(in the rows, 128 means zero)
[102 162 189 134 163  91 123 183 146 107 112 136 103 160 159 130 120  93
 145  95 157 116 135 150 126 119 184  98 143 196 182 100 114 115 122 143
 191 137  96] | Q_955
[142 107 154 115  92 145 101 154 135 101 101 107 117 174 175 118 140  99
 113  92 129 165  60 138 170 151 114 129  53 129  94 124 103 114 107 170
 207 114 122] | Q_977
[107 139 190 142  94 107 125 175 156 106 121 115  97 152 125  70 125 113
 123 108 135 110 116 157 111 111 165  81 122 159 166 140 119 114 144 112
 177 124  98] | Q_751
[143 113 102 141  80  75  92 175 146 103 159 120 146 129 126 109 136 125
 132 137  81 129  79 153 105 115 123 125 122  82 131 137  99 131 113 122
 172 129 160] | Q_607
[115 157 199 145 176 106 126 173 145 101 117 135  97 168 162 115 118  96
 136  93 158 107 138 154 119 118 184  91 152 189 170 100 116 112 129 139
 188 144  99] | Q_431
[112 147 196 138 105  98 120 186 158 110 123 118 104 144 129  93 126 102
 137 118 131 122 118 158 117 136 161  91 120 158 178 141 125 110 150 116
 171 116  91] | Q_607
[125 127 118 142 169 149 102 190 109 125  95 166 162 119  93 129  81 107
 150 143 130  92  81 135  78 123 148  85 110 122 164 138  99 119 141 133
 213 145 122] | Q_438
[120 128 126 126 153 145 106 195 111 117  99 161 181 115  82 116  79  85
 139 145 127  86  69 132  90 143 150  92 107 117 161 136 101 124 150 124
 207 143 121] | Q_603
[134 123 107 140  92  79 108 175 129 101 148 115 150 129 142 124 130 128
 111 124  90 134  94 160 114 110 131 126 129  88 125 124  94 117 112 127
 202 136 152] | Q_977
[126 133 157 171 150 126 108 185 121 109 105 155 131 147 109 116 100 100
 116 121 141  94  77 140 113 115 173 112 133 123 162 138  98 123 156 132
 217 155 125] | Q_335
[148 109 158 108  88 144 107 154 148 101  99 106 122 173 169 125 141  94
 103  89 124 157  60 131 179 181 115 135  56 135 104 123 103 128 112 164
 217 108 127] | Q_603
[121 134 156 158 141 126 106 183 112 112 101 143 148 144 113 133 106  90
 113 122 139 107  78 127 129 121 169 118 135 126 175 132 103 124 160 117
 229 149 118] | Q_677
[156  89 136 109 104 169 112 148 131 100  98  93 127 173 164  93 152 141
 136 105 120 142  77 159 153 159 103 140  59 134  99 121 118 125  96 154
 240 109 129] | Q_751
[130 143 162 156 158 126 120 183 117 106  97 143 148 145 117 145 113 111
 101 120 137 101  87 131 124 128 175 114 162 134 165 127 104 133 157 113
 242 150 122] | Q_82
[116 149 180 131 171 102 115 176 135 107 110 125 105 167 164 109 112  92
 141  86 158 101 128 149 123 121 182  88 141 182 178  99 108 101 111 142
 193 144 105] | Q_677
[117 128 123 115 145 151 104 206 102 126  99 156 160 117  93 124  82 101
 149 133 124  81  78 141  75 121 149  88 120 112 156 127 103 126 138 121
 238 143 121] | Q_751
[114 142 187 136 173  99 118 175 141 105 109 131  99 168 159 112 122 104
 138  81 149 113 129 149 115 128 187  88 145 186 171 107 110 106 115 137
 188 144 100] | Q_82
[117 137 126 128 161 145 109 196 109 123  90 157 173 114  87 118  82  95
 144 145 128  85  64 141  80 124 148  84 117 121 155 139 104 120 152 123
 211 144 119] | Q_955
[115 160 195 153 177 100 124 176 144 103 115 142 106 166 163 121 120 101
 149 102 173 114 140 151 125 121 186 109 137 200 186  92 111 106 112 138
 187 136  96] | Q_438
[146 102 161 124 102 144 109 142 140  99 113 108 112 179 164 111 141 109
 108  92 125 165  54 136 178 167 110 143  56 129  99 132 104 117 112 163
 194 108 129] | Q_488
[144 118 154 120 108 142 102 146 151 107 101 120 108 177 171 104 133 102
 116  88 125 155  59 143 174 148 106 130  52 134  92 122 102 119 111 172
 204 124 129] | Q_431
[159 105 136 123 117 157 107 145 130 114  93  91 145 165 164 108 151 135
 145 112 117 158  76 145 159 169 101 140  56 143 113 128 119 138 107 149
 222 108 133] | Q_607
[122 123 127 125 179 152 102 202  97 124 106 152 167 121  91 128  87  91
 146 131 131  85  72 136  78 136 155  93 119 113 162 128 100 129 140 118
 220 144 123] | Q_488
[105 145 176 138 172  98 113 175 142 117 117 131  99 164 158 110 118  88
 149  91 151 112 133 145 121 125 179  95 124 184 185 104 113 107 109 142
 172 141 103] | Q_677
[119 138 132 140 171 145 107 196 107 123 102 158 166 121  82 113  76  96
 142 141 132  78  68 133  82 129 150  80 115 115 163 138 100 124 147 121
 207 147 121] | Q_488
[100 152 194 139 164  93 130 176 145 109 103 142  97 162 158 114 118  94
 147  94 155 108 131 158 117 124 187  98 137 193 177  99 122 112 118 141
 181 139  96] | Q_955
[115 147 198 148 109  97 118 183 160 113 118 124 103 145 130  91 124 109
 142 116 131 123 117 161 123 133 163  93 120 159 178 142 122 116 145 114
 174 119  95] | Q_607
[115 153 193 141 164  99 125 178 147 105 115 135  98 166 154 119 118  89
 140  89 162 105 138 157 124 130 185 103 135 189 181  95 116 121 117 139
 174 137 106] | Q_603
[143  73  91 137  79  88  98 169 137 102 170 128 129 126 138 107 144 159
 166 140  75 155  86 167 109  94 117 129 100  92 135 145  95  96 100 139
 168 113 148] | Q_607
[132  79  84 139  85  79 101 169 143  92 171 139 130 126 138  98 143 151
 158 142  71 149  85 169 105  81 123 128  98  83 126 143  95  92 101 146
 165 119 143] | Q_955
[121 131 125 120 157 141 109 193 107 123  95 157 182 113  91 111  80 100
 141 138 111  95  59 133  91 136 149  84 117 105 150 146 101 120 145 118
 212 141 117] | Q_82
[145 105 150 117  95 138  99 144 149 103  97 112 113 180 168  97 135 114
 115  85 111 154  51 123 173 156 113 130  51 122  97 136 102 123 106 164
 203 116 125] | Q_82
[123 133 133 128 154 144  99 207 109 124  95 144 176 115  94 125  84  84
 147 142 125  90  61 138  85 132 150  81 118 120 167 138 101 114 148 114
 227 137 116] | Q_677
[148 107 151 109  87 138 104 143 152 103 104 112 117 186 168 113 139 107
 115  87 119 160  57 123 174 164 112 144  46 140  96 129 104 118 109 175
 208 116 123] | Q_915
[141  80  96 136  75  80 101 164 145  89 176 124 129 141 137  98 144 162
 154 133  80 151  87 159 108  76 120 136  96  98 123 141  91  89  97 148
 172 116 140] | Q_915
[124 130 131 136 171 149 107 201 109 111 108 162 160 124  92 125  83  90
 148 143 128  82  71 144  75 110 156  81 132 120 161 128 104 120 150 129
 210 150 120] | Q_431
[137  80 103 138  84  81 106 182 134  90 178 125 132 128 144 121 151 151
 153 137  83 162  92 174 111  86 129 135 111  92 135 135  89  90  87 140
 179 111 142] | Q_977
[159  98 132 112 126 162 107 144 126 114  90  88 140 160 168 112 147 144
 144 103 116 143  82 146 151 174 111 125  73 139 115 128 120 136 104 155
 217 107 130] | Q_607
[145 103 161 117 105 144 105 160 146 103 113 110 113 169 172 123 143 103
 109  93 124 164  57 135 173 168 117 142  63 133  99 127  97 115 105 171
 221 110 121] | Q_335
[125 139 150 154 141 125 115 177 122 115 106 152 146 149 115 132  99 106
 108 124 140  95  77 131 125 120 166 130 133 131 153 130 102 124 164 126
 239 157 127] | Q_915
[124 140 157 164 146 122 110 187 117 103 107 158 138 149 108 136 113  94
 116 128 141  98  82 137 113 102 172 113 145 129 167 128 109 133 169 129
 227 155 124] | Q_431
[103 133 181 134  95 104 124 180 153 108 120 113  98 150 132  84 131 108
 121 107 129 114 129 165 110 119 167  84 132 162 171 131 129 107 139 118
 194 124  98] | Q_751
[112 144 195 143 102 103 121 177 155  98 116 108 108 150 126  93 124  95
 130 114 138 116 120 166 122 138 169  95 123 162 179 142 126 110 157 115
 165 115  94] | Q_603
[150 108 150 114 103 144  99 146 143 102 109 111 128 172 175 119 144 108
 105  90 128 170  58 125 182 170 115 146  52 128 101 126  93 121 106 165
 210 108 126] | Q_438
[146 102 159 113  86 147 102 153 145  94 107 114 117 179 177 111 141  90
 109  95 126 162  49 129 175 157 118 143  50 120  94 125 106 120 105 165
 194 110 119] | Q_977
[123 138 155 143 130 134 120 176 110 109 100 137 143 150 116 139 115 103
  92 119 143 101  84 133 128 128 175 129 149 134 159 124 108 135 163 113
 241 153 128] | Q_751
[158  96 141 114 125 166 109 155 129 100  96  98 129 171 164 108 148 128
 155 107 119 138  83 158 149 147 108 133  67 136 111 119 117 134 101 159
 241 109 134] | Q_431
[146  99 141 107 122 159 111 151 130 109  93  91 133 161 171 108 150 131
 138 107 113 151  85 160 158 159 111 136  71 141 103 121 123 123 103 155
 244 109 127] | Q_955
[123 142 148 158 153 126 104 185 113 112 101 151 147 142 117 142 103 102
 113 128 144 106  87 136 120 124 173 123 129 129 171 132  95 122 160 125
 240 150 127] | Q_438
[110 131 131 118 164 141 109 192 101 121  88 159 176 114  96 124  75  92
 133 137 130  90  65 132  85 135 152  99 121 117 153 136  97 117 151 122
 223 148 118] | Q_955
[114 150 188 144 171  98 121 178 141 104 118 136 107 166 168 122 125  98
 141  94 166 116 138 148 117 122 190 106 138 193 184  96 113 105 114 141
 188 133 100] | Q_438
[115 130 190 147 131 103 115 184 155 108 118 115  90 153 137  86 125 119
 142 100 125 110 127 167 103 118 175  89 138 160 176 135 123 100 134 109
 184 125  99] | Q_82
[118 123 117 130 167 146  93 203 110 118 107 167 166 122  98 122  80  84
 157 138 121  80  70 126  72 113 153  77 113 115 158 129 100 130 147 135
 217 152 124] | Q_431
[116 128 125 124 162 143 100 207 107 124 104 161 174 119  96 119  77  80
 150 141 126  87  62 126  78 138 156  94 111 113 160 142  96 113 147 131
 229 146 115] | Q_335
[152 115 167 119  97 143 101 154 146 105 103 108 126 174 173 113 142 103
 115  98 131 162  52 127 176 171 113 146  56 130 108 131  98 126 116 150
 201 107 125] | Q_607
[135  78  83 127  69  88 100 172 141  92 178 127 126 130 140 110 153 155
 152 140  78 155  88 171 111  90 117 129 103  92 124 136  93  87  93 144
 182 115 141] | Q_751
[112 158 190 129 144  99 128 177 144 104 118 131  94 172 158 115 128  99
 135  86 165 107 132 157 127 120 184 103 143 193 174  93 118 114 115 140
 185 136 104] | Q_751
[148 104 135 115 124 161 112 142 137 116  96  95 130 165 158  89 136 131
 134 104 118 136  78 149 159 169 105 136  46 130 105 128 117 132  99 156
 215 114 132] | Q_603
[106 130 189 145 110 103 117 183 148 109 120 118  95 151 136  87 126  98
 130 107 133 120 124 167 109 113 171  94 121 154 169 134 125 109 136 116
 183 129  98] | Q_977
[150 103 163 113  93 147 101 155 156 100 112 109 114 187 169 117 138 100
 109  86 124 158  52 123 175 164 114 147  54 139 100 125 104 124 110 170
 220 111 121] | Q_915
[142  86 104 147  98  84  99 174 138  87 182 131 130 135 134 109 152 150
 152 146  93 152  86 166 112  91 118 135 109  88 131 138  92  88  96 140
 177 112 139] | Q_488
[133 111 109 146  89  75  90 181 140 108 153 130 143 121 133 115 124 131
 144 135  83 131  87 152 106 113 125 117 117  82 138 139  86 130 109 124
 183 128 155] | Q_607
[120 155 201 150 157  96 122 181 146 108 116 134  99 160 153 117 123  99
 142  96 162 122 135 163 124 129 175  88 145 195 180 104 112 110 128 133
 187 139 100] | Q_607
[137 125 102 144  91  73  98 166 137 105 148 118 158 122 126 115 132 132
 119 135  91 134  81 157 119 127 120 129 126  86 131 139  92 129 119 124
 173 133 156] | Q_607
[124 116 109 125  73  75 108 170 136 103 155 127 148 119 127 117 134 133
 110 125  86 130  90 152 119 124 132 128 129  90 119 126  93 134 113 122
 199 131 152] | Q_751
[146 101 168 125  93 146  98 166 139  99 103 112 106 181 176 123 142 103
 113  87 131 163  58 136 167 145 120 138  60 133 105 121 102 114 104 166
 230 112 122] | Q_977
[140  94 109 148  82  76  98 175 142  93 172 130 142 125 141 110 146 160
 161 151  82 161  89 159 121  91 118 135 103  96 138 142  90 100 100 137
 175 107 139] | Q_607
[115 150 193 145 164  95 117 178 144  97 115 133 104 166 158 118 117  92
 144  99 159 114 130 152 126 123 181  94 142 194 182 103 111  99 123 140
 192 138  94] | Q_677
[134  81  99 135  59  83  99 175 143  91 177 134 129 134 135 101 155 150
 151 143  82 158  84 163 116  81 121 136 100  93 128 141  95  92  97 141
 185 108 142] | Q_751
[148 105 163 111  89 139 102 145 150  95 103 112 126 181 172 118 133 106
 108  88 127 161  57 122 184 167 115 151  56 140  96 125  95 127 111 166
 220 113 121] | Q_915
[126 137 140 151 144 127 105 173 117 112  99 143 141 144 120 147 103 104
 114 128 137 101  77 134 124 129 177 125 134 126 163 135 101 135 158 122
 223 152 130] | Q_438
[139  87 101 142  85  77  93 173 138  98 167 138 130 123 132 104 143 161
 167 145  85 154  91 162 107  89 112 128  96  90 133 142  88  98  95 141
 172 116 139] | Q_607
[142 111 160 111  98 138 107 152 151  96  98 115 126 172 162 117 146  98
 108  97 121 163  61 128 173 170 113 140  58 136 106 127 106 128 111 165
 203 107 120] | Q_955
[136  82  99 142  85  85 100 171 140  85 184 129 129 134 141 103 151 144
 153 142  74 152  91 164 104  85 120 122 107  86 124 141  98  89 109 149
 177 117 143] | Q_431
[150 108 156 112 110 144 103 147 141 100 105 112 125 171 183 132 146 112
 110  93 133 172  56 133 182 170 121 155  56 136 100 120  94 118 101 164
 214 106 121] | Q_438
[157  93 135 114 113 161 107 144 132  95 101  92 136 179 157  92 137 137
 148 103 123 139  73 146 146 153 102 141  54 138 107 127 114 118 103 167
 222 111 123] | Q_915
[150  87 134 112  94 162 106 144 133 111  98 102 119 170 158  82 146 144
 146 100 113 146  77 156 156 139 100 130  44 139  90 119 118 136  90 161
 238 113 138] | Q_751
[108 147 198 143 113  98 113 190 167 101 114 126  97 151 126  97 127  98
 137 117 135 120 117 160 119 121 168  94 124 169 178 140 122 107 146 122
 186 119  88] | Q_955
[140 101 164 117  98 143 102 143 138  98 108 101 118 174 169 113 142 105
 108  92 127 159  53 128 182 177 116 140  62 127 100 130  99 123 109 156
 204 108 124] | Q_488
[150  96 132 110 115 158  95 158 128 113  87  85 137 166 169 101 145 122
 147 103 112 141  70 150 158 155 107 131  54 126 116 126 116 125  92 156
 243 105 129] | Q_677
[156  93 138 120 126 162 111 153 130 106  92  95 129 170 163 106 149 141
 145 102 113 149  73 156 154 156 106 132  66 133 112 131 116 122  98 154
 239 108 126] | Q_82
[122 145 158 155 144 126 113 183 115 112  96 154 151 142 117 149 114  92
  92 123 146 106  83 126 132 129 178 118 143 126 160 130 108 133 163 126
 224 151 117] | Q_977
[108 153 194 134 154 100 132 175 138 105 116 139  96 168 154 111 124 106
 139  92 165 109 132 154 121 120 184  99 138 195 170  95 110 109 109 139
 190 141 103] | Q_751
[139  86  90 135  85  83  95 178 128  98 167 118 134 131 133 108 146 147
 164 138  82 149  85 173 112  84 118 128 103  87 143 142  95  81  97 144
 185 113 142] | Q_677
[144 106 166 123  90 140 105 142 144 102 114 106 114 182 168 109 145 100
 108  92 122 161  49 124 194 176 118 145  59 124 100 131 107 126 111 162
 202 109 130] | Q_488
